Below are the code and all the weights of a small trained network. Each question names an input and a class and asks about switching units off, where a switched-off unit gives its printed mean instead of its output.

import numpy as np


def w(rows, s, z=0):
    codes = np.array(rows[::2]) - 128.0
    scale = np.full(codes.shape[1], s)
    scale[-1] = z or s
    return codes * scale


def f(y):
    return y / 2 * (1 + np.tanh(0.7978845608 * (y + 0.044715 * y**3)))


def log_softmax(a):
    a = a - a.max(-1, keepdims=True)
    return a - np.log(np.exp(a).sum(-1, keepdims=True))


def net(x, mask):
    res = np.array(x, float).reshape(1, 4) / 4 @ E
    y = f(res @ A[0][:, :-1].T + A[0][:, -1])
    res = res + np.where(mask, y, B[0][:, -1]) @ B[0][:, :-1]
    return log_softmax(res[-1] @ U[:, :-1].T + U[:, -1])


A, B = {}, {}
E = w([
[156,15,137,191,218,58,98,241,207,47,86,25],'x0',
[185,31,129,104,178,150,23,147,1,254,134,168],'x1',
[33,86,9,221,133,116,91,103,106,83,235,126],'x2',
[73,101,119,86,95,102,160,146,88,124,109,110],'x3',
],0.015)
A[0] = w([
[154,106,134,171,124,29,139,184,200,49,91,69,120],'N0',
[168,110,203,129,82,199,133,126,29,208,129,223,169],'N1',
[114,106,62,103,77,147,61,54,73,178,188,174,119],'N2',
[179,14,93,139,168,122,40,180,29,161,159,135,42],'N3',
[141,171,173,138,121,99,129,176,212,109,48,59,207],'N4',
[67,69,30,230,164,81,87,171,101,90,253,136,65],'N5',
[92,179,71,129,66,138,147,15,134,72,203,163,210],'N6',
[188,207,211,70,31,191,202,76,118,142,82,195,254],'N7',
[178,45,212,112,221,148,115,193,122,175,51,62,108],'N8',
],0.011,0.0081)
B[0] = w([
[85,135,160,172,170,65,115,202,185,178,59,117,218],'N0',
[126,143,154,62,164,78,82,64,133,181,151,211,227],'N1',
[96,118,58,150,187,55,109,35,44,189,188,142,210],'N2',
[211,113,87,68,93,242,210,124,143,252,143,62,213],'N3',
[164,168,155,169,97,82,181,180,193,111,95,111,204],'N4',
[34,86,75,169,155,185,124,192,173,203,210,38,234],'N5',
[49,185,69,223,116,245,145,71,60,82,207,68,234],'N6',
[95,165,213,20,98,211,167,189,235,192,153,104,253],'N7',
[165,56,211,90,3,129,115,77,106,69,9,158,220],'N8',
],0.012,0.039)
U = w([
[125,155,128,75,112,215,197,191,201,170,179,67,247],'0',
[57,217,98,222,105,177,131,74,76,15,198,111,40],'1',
[176,200,214,139,136,5,177,208,173,30,92,131,184],'2',
[51,93,92,231,198,79,52,229,183,86,154,93,2],'3',
[122,157,203,25,139,80,19,118,105,166,133,237,158],'4',
[125,119,42,175,197,82,66,80,26,174,195,150,17],'5',
[224,35,188,114,61,114,88,128,89,83,52,141,60],'6',
],0.013,0.0065)

Each question gives the input, the list of numbers given to net, and the class t.
The units are the neurons (one row each of A and B). Each row of codes is followed by its name. A weight is (code - 128) times the scale printed after its matrix; where a second scale follows, it is the last column's (A, B and U).
mask holds one flag per neuron, in row order. A switched-off neuron (its flag False) gives its mean, the last column of its row in B, instead of its output. The means were averaged over made-up inputs and are rounded, as every weight is.
A unit's drop is (log p(t) with every unit on - log p(t) with that unit switched off) / (log p(t) with every unit on - log p(t) with every unit switched off).
The circuit of an input: a set's keep is (log p(t) with only the set's units on - log p(t) with every unit switched off) / (log p(t) with every unit on - log p(t) with every unit switched off). Starting from all 9 units, units are removed one at a time, each time the one whose removal leaves the highest keep (on an exact tie, the one counted first), for as long as the keep stays at least 0.8.
circuit, biggest first: the units of the circuit, biggest drop first
top k neurons: the k neurons with the biggest drops, biggest first
drop of u: that unit's drop, to one decimal
input [4,-1,1,8], class 3: circuit, biggest first -> N7
input [7,0,7,8], class 3: top 2 neurons -> N7; N0
input [1,0,6,8], class 3: top 2 neurons -> N7; N5
input [8,6,0,0], class 6: top 3 neurons -> N8; N7; N6
input [-3,4,0,0], class 4: circuit, biggest first -> N5; N1
input [7,0,-4,-2], class 2: top 2 neurons -> N4; N0
input [-3,6,1,7], class 5: top 2 neurons -> N2; N7
input [0,5,5,1], class 5: top 3 neurons -> N7; N2; N4
input [6,3,0,-4], class 6: top 3 neurons -> N8; N7; N6
input [-2,6,0,2], class 4: drop of N5 -> 0.2
input [-1,4,1,2], class 5: drop of N7 -> 0.5
input [1,-1,-3,6], class 2: drop of N5 -> 0.2
